Here is a tiny trained network, its code and every weight. The questions are about switching its units off for an input and a class, where a switched-off unit gives its printed mean instead of its output.

import numpy as np


def w(rows, s, z=0):
    codes = np.array(rows[::2]) - 128.0
    scale = np.full(codes.shape[1], s)
    scale[-1] = z or s
    return codes * scale


def f(y):
    return y / 2 * (1 + np.tanh(0.7978845608 * (y + 0.044715 * y**3)))


def log_softmax(a):
    a = a - a.max(-1, keepdims=True)
    return a - np.log(np.exp(a).sum(-1, keepdims=True))


def net(x, mask):
    res = np.array(x, float).reshape(1, 8) / 4 @ E
    y = f(res @ A[0][:, :-1].T + A[0][:, -1])
    res = res + np.where(mask, y, B[0][:, -1]) @ B[0][:, :-1]
    return log_softmax(res[-1] @ U[:, :-1].T + U[:, -1])


A, B = {}, {}
E = w([
[154,129,171,54,161,87,147],'x0',
[12,149,104,156,141,161,143],'x1',
[72,207,157,112,233,188,83],'x2',
[86,171,45,235,115,63,152],'x3',
[39,137,178,86,170,173,105],'x4',
[168,229,115,109,157,140,253],'x5',
[179,206,149,133,83,170,63],'x6',
[129,157,207,130,133,34,52],'x7',
],0.0071)
A[0] = w([
[159,21,101,20,111,198,139,200],'n1',
[96,200,113,147,147,160,195,143],'n2',
[178,121,196,118,117,66,145,165],'n3',
[201,185,179,59,141,27,173,156],'n4',
[113,149,46,233,103,53,161,212],'n5',
[59,56,154,97,152,87,85,165],'n6',
[108,122,19,103,136,133,160,221],'n7',
[84,118,96,162,60,21,79,189],'n8',
[147,83,155,121,77,39,96,203],'n9',
[181,186,239,103,136,88,138,193],'n10',
[115,154,248,2,217,175,101,254],'n11',
],0.0063,0.0036)
B[0] = w([
[164,112,212,2,145,198,144,201],'n1',
[91,180,142,185,126,167,122,173],'n2',
[230,153,28,50,110,62,99,161],'n3',
[162,176,20,101,141,121,142,180],'n4',
[120,24,72,185,97,105,225,218],'n5',
[56,78,189,119,138,81,136,182],'n6',
[135,103,100,192,144,235,236,177],'n7',
[121,24,131,187,81,74,59,193],'n8',
[223,74,117,27,58,51,84,185],'n9',
[151,218,57,89,133,69,117,182],'n10',
[84,191,111,45,207,120,71,255],'n11',
],0.006,0.0091)
U = w([
[8,213,166,137,237,138,49,221],'0',
[115,62,135,94,216,80,99,7],'1',
[104,55,163,115,113,219,131,92],'2',
[125,127,179,64,143,125,179,40],'3',
[74,90,54,255,140,177,214,230],'4',
[161,173,68,107,137,56,107,28],'5',
[151,155,174,102,63,161,41,147],'6',
[111,33,151,157,34,15,91,105],'7',
],0.0075,0.0018)

Each question gives the input, the list of numbers given to net, and the class t.
The units are the neurons (one row each of A and B). Each row of codes is followed by its name. A weight is (code - 128) times the scale printed after its matrix; where a second scale follows, it is the last column's (A, B and U).
mask holds one flag per neuron, in row order. A switched-off neuron (its flag False) gives its mean, the last column of its row in B, instead of its output. The means were averaged over made-up inputs and are rounded, as every weight is.
A unit's drop is (log p(t) with every unit on - log p(t) with that unit switched off) / (log p(t) with every unit on - log p(t) with every unit switched off).
The circuit of an input: a set's keep is (log p(t) with only the set's units on - log p(t) with every unit switched off) / (log p(t) with every unit on - log p(t) with every unit switched off). Starting from all 11 units, units are removed one at a time, each time the one whose removal leaves the highest keep (on an exact tie, the one counted first), for as long as the keep stays at least 0.8.
circuit, biggest first: the units of the circuit, biggest drop first
unit that matters most: the unit with the biggest drop
k most important neurons: the k neurons with the biggest drops, biggest first
drop when u is switched off: that unit's drop, to one decimal
input [6,3,-4,-1,-4,1,4,4], class 5: unit that matters most	n4
input [5,-8,5,-4,-2,-8,1,8], class 5: circuit, biggest first	(n10 n3)
input [6,5,2,-1,4,2,-5,-5], class 0: circuit, biggest first	(n11 n5)
input [-6,-2,-1,2,7,-1,-1,5], class 7: circuit, biggest first	(n11 n8 n1)
input [5,-4,-6,-6,7,-5,-2,-6], class 3: circuit, biggest first	(n1 n8)
input [5,1,-1,-4,-7,6,-1,1], class 5: circuit, biggest first	(n4 n10)
input [0,4,0,-8,3,-5,-6,-1], class 0: 2 most important neurons	(n11 n5)
input [4,-3,0,-5,6,-3,8,-8], class 0: 3 most important neurons	(n11 n9 n5)
input [2,-5,-2,5,5,-7,-7,-8], class 2: 2 most important neurons	(n1 n7)
input [5,-7,-6,5,8,1,4,0], class 5: drop when n4 is switched off	0.3
input [2,0,2,5,1,5,2,0], class 4: drop when n4 is switched off	0.0
input [-4,-4,3,-6,6,2,-2,3], class 0: drop when n11 is switched off	0.3
